Here is a tiny trained network, its code and every weight. The questions are about switching its units off for an input and a target symbol, where a switched-off unit gives its printed mean instead of its output.

import numpy as np


def w(rows, s, z=0):
    codes = np.array(rows[::2]) - 128.0
    scale = np.full(codes.shape[1], s)
    scale[-1] = z or s
    return codes * scale


def norm(h):
    return h / np.sqrt((h * h).mean(-1, keepdims=True) + 1e-5)


def f(y):
    return np.maximum(y, 0)


def softmax(a):
    e = np.exp(a - a.max(-1, keepdims=True))
    return e / e.sum(-1, keepdims=True)


def log_softmax(a):
    a = a - a.max(-1, keepdims=True)
    return a - np.log(np.exp(a).sum(-1, keepdims=True))


def net(x, mask):
    ids = ['αβγδεζηλπω'.index(c) for c in x.split()]
    T = len(ids)
    res = E[ids] + P[:T]
    r = norm(res)
    for j in range(2):
        rows = slice(3 * j, 3 * j + 3)
        q, k, v = (r @ M[0][rows].T for M in (Q, K, V))
        z = softmax(np.where(np.tri(T) > 0, q @ k.T / 3**0.5, -1e9)) @ v
        o = O[0][rows]
        res = res + np.where(mask[j], z, o[:, -1]) @ o[:, :-1]
    y = f(norm(res) @ A[0][:, :-1].T + A[0][:, -1])
    res = res + np.where(mask[2:10], y, B[0][:, -1]) @ B[0][:, :-1]
    return log_softmax(norm(res)[-1] @ U[:, :-1].T + U[:, -1])


Q, K, V, O, A, B = {}, {}, {}, {}, {}, {}
E = w([
[85,98,137,146,123,134,127,230,198,159,165],'α',
[139,126,47,126,152,179,156,152,218,65,62],'β',
[141,101,123,113,159,160,112,161,233,167,101],'γ',
[122,147,131,111,131,40,68,180,198,177,45],'δ',
[151,91,83,143,126,235,163,147,213,182,201],'ε',
[187,92,124,80,20,141,106,110,215,133,75],'ζ',
[172,27,55,157,75,103,18,155,225,169,182],'η',
[203,97,179,228,127,90,234,216,82,137,66],'λ',
[84,58,38,168,110,45,65,153,33,208,43],'π',
[161,71,120,86,200,211,88,254,67,119,62],'ω',
],0.009)
P = w([
[126,148,99,135,108,147,156,193,201,208,100],'0',
[21,109,138,130,45,217,116,251,129,143,27],'1',
[133,100,113,152,173,123,161,145,209,171,91],'2',
[134,149,133,174,122,177,65,166,125,120,54],'3',
[66,75,195,94,91,103,181,104,162,170,141],'4',
[152,176,170,109,65,166,82,135,99,163,114],'5',
[149,100,115,107,172,93,163,135,157,172,151],'6',
[181,161,160,123,89,151,79,126,91,132,140],'7',
[138,65,126,103,176,80,170,91,156,111,135],'8',
[197,139,144,160,118,142,78,79,82,76,131],'9',
[121,65,154,61,133,69,190,86,133,122,177],'10',
[204,126,164,141,79,141,105,95,67,88,202],'11',
[173,97,100,60,192,73,173,111,133,168,202],'12',
],0.012)
Q[0] = w([
[91,139,165,98,122,153,96,126,107,85,111],'head 1',
[228,90,103,108,182,79,140,169,154,155,152],'head 1',
[153,188,69,181,130,157,49,139,80,131,140],'head 1',
[181,204,63,174,156,161,85,187,69,174,135],'head 2',
[171,134,88,1,189,75,223,122,249,197,180],'head 2',
[166,45,121,168,126,84,154,152,183,169,105],'head 2',
],0.0098)
K[0] = w([
[82,132,64,193,157,132,118,110,216,163,133],'head 1',
[152,103,83,51,97,96,186,118,42,145,213],'head 1',
[4,254,188,152,101,152,192,193,168,174,112],'head 1',
[95,150,132,117,44,188,149,176,161,212,103],'head 2',
[177,116,133,60,128,77,144,90,67,94,206],'head 2',
[135,106,149,92,188,116,97,140,21,141,142],'head 2',
],0.0094)
V[0] = w([
[111,153,72,96,148,193,143,115,110,163,151],'head 1',
[125,155,79,105,138,102,99,143,168,85,84],'head 1',
[130,125,140,113,23,142,184,125,144,128,95],'head 1',
[164,172,226,111,165,180,157,157,194,68,153],'head 2',
[108,86,94,42,127,171,2,133,159,109,141],'head 2',
[85,146,98,178,94,101,121,78,184,138,162],'head 2',
],0.0085)
O[0] = w([
[37,74,120,52,153,159,156,84,118,66,166,112],'head 1',
[180,100,86,131,203,105,89,145,69,183,158,143],'head 1',
[180,115,180,113,78,139,180,98,67,63,133,253],'head 1',
[197,143,254,81,168,99,112,220,165,57,102,64],'head 2',
[47,188,137,190,162,162,34,86,103,89,147,205],'head 2',
[166,154,96,159,203,34,155,75,117,79,228,64],'head 2',
],0.0096,0.0048)
A[0] = w([
[50,120,139,99,119,117,114,129,153,106,51,124],'neuron 1',
[101,164,129,148,25,241,2,223,5,61,61,253],'neuron 2',
[143,189,100,206,134,82,64,53,180,75,230,35],'neuron 3',
[86,67,125,199,150,88,220,180,39,137,149,143],'neuron 4',
[110,66,155,114,139,159,75,68,122,53,183,132],'neuron 5',
[192,118,71,169,160,73,123,133,134,120,172,43],'neuron 6',
[215,174,180,148,156,180,126,207,98,100,136,124],'neuron 7',
[130,132,106,134,81,3,108,122,85,137,60,182],'neuron 8',
],0.0074,0.0035)
B[0] = w([
[77,116,106,160,175,154,141,187,132,130,139,146],'neuron 1',
[88,120,239,114,95,254,89,134,126,63,66,252],'neuron 2',
[99,84,152,167,125,78,146,196,87,148,50,152],'neuron 3',
[100,167,89,110,134,152,93,102,128,111,113,147],'neuron 4',
[154,176,150,163,129,128,132,103,109,92,156,158],'neuron 5',
[90,170,174,100,123,123,141,147,106,154,93,136],'neuron 6',
[120,116,114,139,90,106,86,75,84,116,136,169],'neuron 7',
[169,156,151,123,124,169,141,96,131,91,164,151],'neuron 8',
],0.013,0.018)
U = w([
[113,185,69,133,46,94,86,215,167,107,187,77],'α',
[150,114,71,52,173,110,102,166,51,106,137,68],'β',
[176,64,103,119,182,86,7,126,190,149,151,198],'γ',
[166,253,151,126,203,121,92,111,196,213,129,197],'δ',
[115,123,145,140,228,153,211,116,199,98,240,225],'ε',
[201,206,189,194,58,159,85,59,60,78,184,113],'ζ',
[100,108,170,238,162,53,152,181,71,184,109,46],'η',
[204,9,141,111,55,97,187,163,195,179,121,106],'λ',
[120,124,43,175,102,165,149,37,136,210,157,251],'π',
[59,82,158,93,110,222,71,167,148,139,74,93],'ω',
],0.0064,0.0016)

Each question gives the input, a string of symbols that net reads in full, and the target symbol t.
The units are the heads (3 rows each of Q, K, V and O) and the neurons (one row each of A and B). Each row of codes is followed by its name. A weight is (code - 128) times the scale printed after its matrix; where a second scale follows, it is the last column's (O, A, B and U).
mask holds one flag per unit, heads first, then neurons. A switched-off unit (its flag False) gives its mean, the last column of its rows in O or B, instead of its output. The means were averaged over made-up inputs and are rounded, as every weight is.
A unit's drop is (log p(t) with every unit on - log p(t) with that unit switched off) / (log p(t) with every unit on - log p(t) with every unit switched off).
The circuit of an input: a set's keep is (log p(t) with only the set's units on - log p(t) with every unit switched off) / (log p(t) with every unit on - log p(t) with every unit switched off). Starting from all 10 units, units are removed one at a time, each time the one whose removal leaves the highest keep (on an exact tie, the one counted first), for as long as the keep stays at least 0.8.
units of the circuit, in order: the units of the circuit, biggest drop first
unit that matters most: the unit with the biggest drop
k most important neurons: the k neurons with the biggest drops, biggest first
which heads matter: for each layer, one digit per head in row order, 1 if its drop is at least 0.15 and else 0, layers parted by /
input β α δ γ ω ω ε γ η ζ ε, target η: 2 most important neurons : (neuron 3; neuron 2)
input η γ α ζ γ β ζ ω β α ζ δ β, target ζ: 2 most important neurons : (neuron 2; neuron 7)
input ε ω λ ζ π δ η, target π: units of the circuit, in order : (head 2)
input ζ ζ λ, target λ: units of the circuit, in order : (head 2; neuron 2)
input η λ β, target λ: units of the circuit, in order : (neuron 2; head 2)
input π ζ δ, target π: units of the circuit, in order : (head 2; neuron 2)
input ε ω ω δ β π γ ω ω ε δ ζ ε, target ζ: which heads matter : 11
input ζ ε δ, target ζ: which heads matter : 11
input ε ε β β ω λ η π λ, target π: units of the circuit, in order : (neuron 2; head 2)
input δ ε β, target ε: which heads matter : 11
input ε ε γ, target ε: units of the circuit, in order : (head 1; neuron 2; head 2)
input ε π γ δ ε α β, target ε: which heads matter : 10
input λ ω α η η δ ζ, target η: which heads matter : 01
input ω λ ω π ε λ λ π ζ δ δ, target ζ: units of the circuit, in order : (neuron 8; neuron 2)
input λ π ε η ε, target η: units of the circuit, in order : (head 2; neuron 2; neuron 3)
input δ ε β ζ γ, target ζ: units of the circuit, in order : (head 2; head 1; neuron 7)
input β η λ π ζ λ α η δ, target η: unit that matters most : head 2
input ζ ω ζ λ δ ω δ λ γ β ζ ε ζ, target ζ: 3 most important neurons : (neuron 5; neuron 2; neuron 1)
input β γ δ, target δ: 2 most important neurons : (neuron 2; neuron 6)
input γ π β δ ε, target ε: 2 most important neurons : (neuron 2; neuron 7)
input ω ε γ λ γ δ α η γ π ζ, target π: unit that matters most : head 2
input ε α β λ ζ ζ ω λ ε α δ, target ε: which heads matter : 00
